Below are the code and all the weights of a small trained network. Each question names an input and a target symbol and asks about switching units off, where a switched-off unit gives its printed mean instead of its output.

import numpy as np


def w(rows, s, z=0):
    codes = np.array(rows[::2]) - 128.0
    scale = np.full(codes.shape[1], s)
    scale[-1] = z or s
    return codes * scale


def norm(h):
    return h / np.sqrt((h * h).mean(-1, keepdims=True) + 1e-5)


def f(y):
    return y / 2 * (1 + np.tanh(0.7978845608 * (y + 0.044715 * y**3)))


def softmax(a):
    e = np.exp(a - a.max(-1, keepdims=True))
    return e / e.sum(-1, keepdims=True)


def log_softmax(a):
    a = a - a.max(-1, keepdims=True)
    return a - np.log(np.exp(a).sum(-1, keepdims=True))


def net(x, mask):
    ids = ['αβγδζηθμξπστφψω'.index(c) for c in x.split()]
    T = len(ids)
    res = E[ids] + P[:T]
    u = 0
    for l in range(2):
        q, k, v = (norm(res) @ M[l].T for M in (Q, K, V))
        z = softmax(np.where(np.tri(T) > 0, q @ k.T / 2**0.5, -1e9)) @ v
        res = res + np.where(mask[u], z, O[l][:, -1]) @ O[l][:, :-1]
        u += 1
        y = f(norm(res) @ A[l][:, :-1].T + A[l][:, -1])
        res = res + np.where(mask[u : u + 4], y, B[l][:, -1]) @ B[l][:, :-1]
        u += 4
    return log_softmax(norm(res)[-1] @ U[:, :-1].T + U[:, -1])


Q, K, V, O, A, B = {}, {}, {}, {}, {}, {}
E = w([
[147,102,145,7,137],'α',
[138,106,116,130,106],'β',
[168,124,140,138,154],'γ',
[96,127,122,136,140],'δ',
[99,132,121,138,151],'ζ',
[135,153,164,124,155],'η',
[136,142,86,135,142],'θ',
[127,103,155,148,134],'μ',
[97,124,126,131,116],'ξ',
[129,106,107,151,142],'π',
[96,126,122,135,139],'σ',
[99,122,125,130,121],'τ',
[132,174,156,104,107],'φ',
[122,116,125,124,102],'ψ',
[96,127,122,135,140],'ω',
],0.017)
P = w([
[87,30,127,1,240],'0',
[74,47,113,52,176],'1',
[76,62,119,85,156],'2',
[77,74,120,110,144],'3',
[80,86,126,129,133],'4',
[82,100,124,143,122],'5',
[93,108,124,159,116],'6',
[96,122,129,170,100],'7',
[102,134,123,186,92],'8',
[105,149,120,202,81],'9',
[114,163,119,219,85],'10',
],0.0049)
Q[0] = w([
[29,95,69,206,122],'0.h0',
[106,10,82,255,54],'0.h0',
],0.0086)
K[0] = w([
[151,168,129,214,71],'0.h0',
[120,187,137,248,113],'0.h0',
],0.011)
V[0] = w([
[178,73,119,144,2],'0.h0',
[40,127,115,122,87],'0.h0',
],0.0051)
O[0] = w([
[33,28,100,37,255,69],'0.h0',
[220,205,47,66,161,251],'0.h0',
],0.0046,0.0018)
A[0] = w([
[254,162,166,179,154,69],'0.n0',
[84,178,134,158,172,131],'0.n1',
[247,91,152,72,148,1],'0.n2',
[100,157,117,129,17,112],'0.n3',
],0.0066,0.003)
B[0] = w([
[115,81,155,133,246,255],'0.n0',
[159,41,136,49,84,212],'0.n1',
[236,1,68,213,111,159],'0.n2',
[210,123,172,161,132,185],'0.n3',
],0.0057,0.0017)
Q[1] = w([
[246,197,194,78,165],'1.h0',
[104,79,255,103,56],'1.h0',
],0.0088)
K[1] = w([
[193,137,129,2,162],'1.h0',
[111,113,249,114,118],'1.h0',
],0.0091)
V[1] = w([
[113,118,111,49,205],'1.h0',
[75,108,254,78,168],'1.h0',
],0.0034)
O[1] = w([
[189,136,169,207,56,255],'1.h0',
[90,254,111,253,178,82],'1.h0',
],0.0034,0.00081)
A[1] = w([
[187,26,91,106,158,115],'1.n0',
[187,164,253,168,194,3],'1.n1',
[77,72,178,199,71,112],'1.n2',
[117,107,188,156,124,33],'1.n3',
],0.0055)
B[1] = w([
[87,228,150,145,123,254],'1.n0',
[50,238,60,36,244,152],'1.n1',
[90,178,213,86,135,160],'1.n2',
[32,80,106,2,87,82],'1.n3',
],0.0067,0.0028)
U = w([
[170,72,151,34,126,192],'α',
[142,139,107,124,145,164],'β',
[210,61,156,182,148,250],'γ',
[148,130,185,188,88,102],'δ',
[176,131,113,147,92,144],'ζ',
[93,200,105,59,197,140],'η',
[162,195,13,96,139,83],'θ',
[61,77,254,109,118,147],'μ',
[67,31,88,73,180,160],'ξ',
[55,179,103,248,140,3],'π',
[108,132,128,128,103,93],'σ',
[161,134,114,133,110,92],'τ',
[153,215,191,93,91,141],'φ',
[156,130,118,133,109,86],'ψ',
[93,123,155,109,85,98],'ω',
],0.0094,0.0042)

Each question gives the input, a string of symbols that net reads in full, and the target symbol t.
The units are the heads (2 rows each of Q, K, V and O) and the neurons (one row each of A and B). Each row of codes is followed by its name. A weight is (code - 128) times the scale printed after its matrix; where a second scale follows, it is the last column's (O, A, B and U).
mask holds one flag per unit, layer by layer, with each layer's heads first. A switched-off unit (its flag False) gives its mean, the last column of its rows in O or B, instead of its output. The means were averaged over made-up inputs and are rounded, as every weight is.
A unit's drop is (log p(t) with every unit on - log p(t) with that unit switched off) / (log p(t) with every unit on - log p(t) with every unit switched off).
The circuit of an input: a set's keep is (log p(t) with only the set's units on - log p(t) with every unit switched off) / (log p(t) with every unit on - log p(t) with every unit switched off). Starting from all 10 units, units are removed one at a time, each time the one whose removal leaves the highest keep (on an exact tie, the one counted first), for as long as the keep stays at least 0.8.
units of the circuit, in order: the units of the circuit, biggest drop first
k most important neurons: the k neurons with the biggest drops, biggest first
k most important neurons of layer l: the k neurons of layer l with the biggest drops, biggest first
drop of u: that unit's drop, to one decimal
input β ξ δ μ γ τ, target μ: units of the circuit, in order => 1.n2; 1.n0
input γ β ζ ζ ξ δ β β μ, target μ: units of the circuit, in order => 1.n2; 0.h0
input β θ δ η β γ δ π β ω, target ξ: most important neuron => 0.n1
input ω β γ δ, target μ: units of the circuit, in order => 1.n2; 0.h0; 0.n1
input δ γ ζ, target μ: units of the circuit, in order => 0.h0; 0.n1
input η β φ γ ψ β δ, target ξ: units of the circuit, in order => 0.n1; 0.h0
input β β ξ μ π π σ β σ, target ξ: units of the circuit, in order => 0.h0; 0.n1
input ξ π μ γ γ σ ζ α ω ξ ζ, target θ: units of the circuit, in order => 0.h0; 1.h0; 0.n1
input μ γ π ζ γ γ γ δ, target μ: units of the circuit, in order => 1.n2; 0.n1
input δ σ θ δ δ ξ β, target θ: units of the circuit, in order => 0.h0; 1.n0
input ζ γ τ, target μ: units of the circuit, in order => 1.n0; 1.n2; 1.n1; 1.h0
input γ δ ξ ξ β ξ ζ, target θ: units of the circuit, in order => 0.h0; 0.n0; 0.n1
input γ β γ θ β ξ, target ξ: units of the circuit, in order => 0.h0; 1.n0
input ξ γ τ δ φ π γ σ, target μ: units of the circuit, in order => 1.n2; 0.n1
input γ β ζ β γ φ β δ μ, target μ: units of the circuit, in order => 1.n2; 1.n3
input φ γ σ ξ ξ ξ, target θ: units of the circuit, in order => 0.h0
input β θ γ γ δ γ ζ, target μ: 4 most important neurons => 1.n2; 0.n1; 1.n0; 1.n1
input β γ β β ζ, target ξ: 2 most important neurons => 0.n1; 1.n0
input δ β γ π, target π: 3 most important neurons => 1.n0; 0.n0; 1.n1
input β γ γ η ξ ξ, target θ: 2 most important neurons => 1.n2; 0.n3
input ξ μ σ, target π: 2 most important neurons => 1.n1; 1.n3
input γ μ ξ, target π: most important neuron of layer 0 => 0.n3
input μ τ μ δ β φ α β σ, target ξ: 2 most important neurons => 1.n0; 0.n1
input β β β θ μ γ γ φ γ ξ, target μ: 2 most important neurons of layer 1 => 1.n2; 1.n0
input ξ τ β π β γ ω γ ξ, target μ: 2 most important neurons of layer 0 => 0.n3; 0.n2
input δ π δ ψ γ ξ γ β γ γ η, target η: 2 most important neurons => 1.n1; 0.n0
input γ μ σ, target π: most important neuron of layer 0 => 0.n0
input β β β τ ζ γ γ μ μ γ β, target μ: drop of 0.h0 => 0.8
input β π β σ μ ψ ξ ξ β β, target ξ: drop of 0.h0 => 1.2
